Below is a small trained network, with its code and all its weights. Each question gives an input and a class and asks what happens when units are switched off, that is, made to give their printed mean instead of their output.

import numpy as np


def w(rows, s, z=0):
    codes = np.array(rows[::2]) - 128.0
    scale = np.full(codes.shape[1], s)
    scale[-1] = z or s
    return codes * scale


def f(y):
    return np.maximum(y, 0)


def log_softmax(a):
    a = a - a.max(-1, keepdims=True)
    return a - np.log(np.exp(a).sum(-1, keepdims=True))


def net(x, mask):
    res = np.array(x, float).reshape(1, 2) / 4 @ E
    y = f(res @ A[0][:, :-1].T + A[0][:, -1])
    res = res + np.where(mask, y, B[0][:, -1]) @ B[0][:, :-1]
    return log_softmax(res[-1] @ U[:, :-1].T + U[:, -1])


A, B = {}, {}
E = w([
[96,90,147,114,69,157,159],'x0',
[3,31,127,195,155,222,158],'x1',
],0.015)
A[0] = w([
[174,197,198,135,178,86,69,253],'N1',
[174,184,173,114,109,128,106,44],'N2',
[171,190,172,34,138,143,81,86],'N3',
[203,187,176,83,139,122,83,233],'N4',
[125,100,255,158,34,95,174,76],'N5',
[173,180,151,95,111,117,148,3],'N6',
[43,92,118,213,151,210,179,253],'N7',
[166,185,126,97,49,82,108,39],'N8',
],0.0097,0.0038)
B[0] = w([
[166,41,63,55,129,151,232,222],'N1',
[102,89,115,151,173,186,179,178],'N2',
[64,84,139,116,177,160,187,201],'N3',
[101,134,73,110,178,181,233,229],'N4',
[174,113,115,92,125,63,80,163],'N5',
[64,93,134,72,170,176,114,175],'N6',
[197,94,127,33,192,139,158,249],'N7',
[95,167,158,42,229,141,254,204],'N8',
],0.0099,0.018)
U = w([
[137,84,50,25,188,26,166,253],'0',
[86,86,156,62,221,164,151,104],'1',
[156,152,99,68,182,152,169,252],'2',
[63,183,254,128,118,32,51,3],'3',
[96,175,212,190,111,64,116,3],'4',
[226,151,121,170,32,99,72,3],'5',
[133,149,193,194,101,51,44,3],'6',
],0.0087,0.0038)

Each question gives the input, the list of numbers given to net, and the class t.
The units are the neurons (one row each of A and B). Each row of codes is followed by its name. A weight is (code - 128) times the scale printed after its matrix; where a second scale follows, it is the last column's (A, B and U).
mask holds one flag per neuron, in row order. A switched-off neuron (its flag False) gives its mean, the last column of its row in B, instead of its output. The means were averaged over made-up inputs and are rounded, as every weight is.
A unit's drop is (log p(t) with every unit on - log p(t) with that unit switched off) / (log p(t) with every unit on - log p(t) with every unit switched off).
The circuit of an input: a set's keep is (log p(t) with only the set's units on - log p(t) with every unit switched off) / (log p(t) with every unit on - log p(t) with every unit switched off). Starting from all 8 units, units are removed one at a time, each time the one whose removal leaves the highest keep (on an exact tie, the one counted first), for as long as the keep stays at least 0.8.
circuit, biggest first: the units of the circuit, biggest drop first
unit that matters most: the unit with the biggest drop
top k neurons: the k neurons with the biggest drops, biggest first
drop when u is switched off: that unit's drop, to one decimal
input [3,-6], class 1: circuit, biggest first => N3, N6, N2
input [1,1], class 2: top 2 neurons => N1, N3
input [5,2], class 0: circuit, biggest first => N5, N3, N2
input [8,8], class 0: unit that matters most => N7
input [6,6], class 0: circuit, biggest first => N7, N5, N3
input [8,5], class 0: top 2 neurons => N5, N7
input [6,0], class 0: circuit, biggest first => N5, N3
input [2,-1], class 2: circuit, biggest first => N1, N7, N3
input [-2,2], class 2: top 4 neurons => N1, N3, N6, N5
input [-1,2], class 2: top 3 neurons => N1, N3, N6
input [2,1], class 2: top 3 neurons => N1, N3, N6
input [7,7], class 0: top 2 neurons => N7, N5
input [3,-5], class 1: drop when N3 is switched off => 0.2
input [2,-4], class 1: drop when N7 is switched off => 0.2
input [0,-6], class 1: drop when N3 is switched off => 0.2
input [-2,1], class 2: unit that matters most => N1
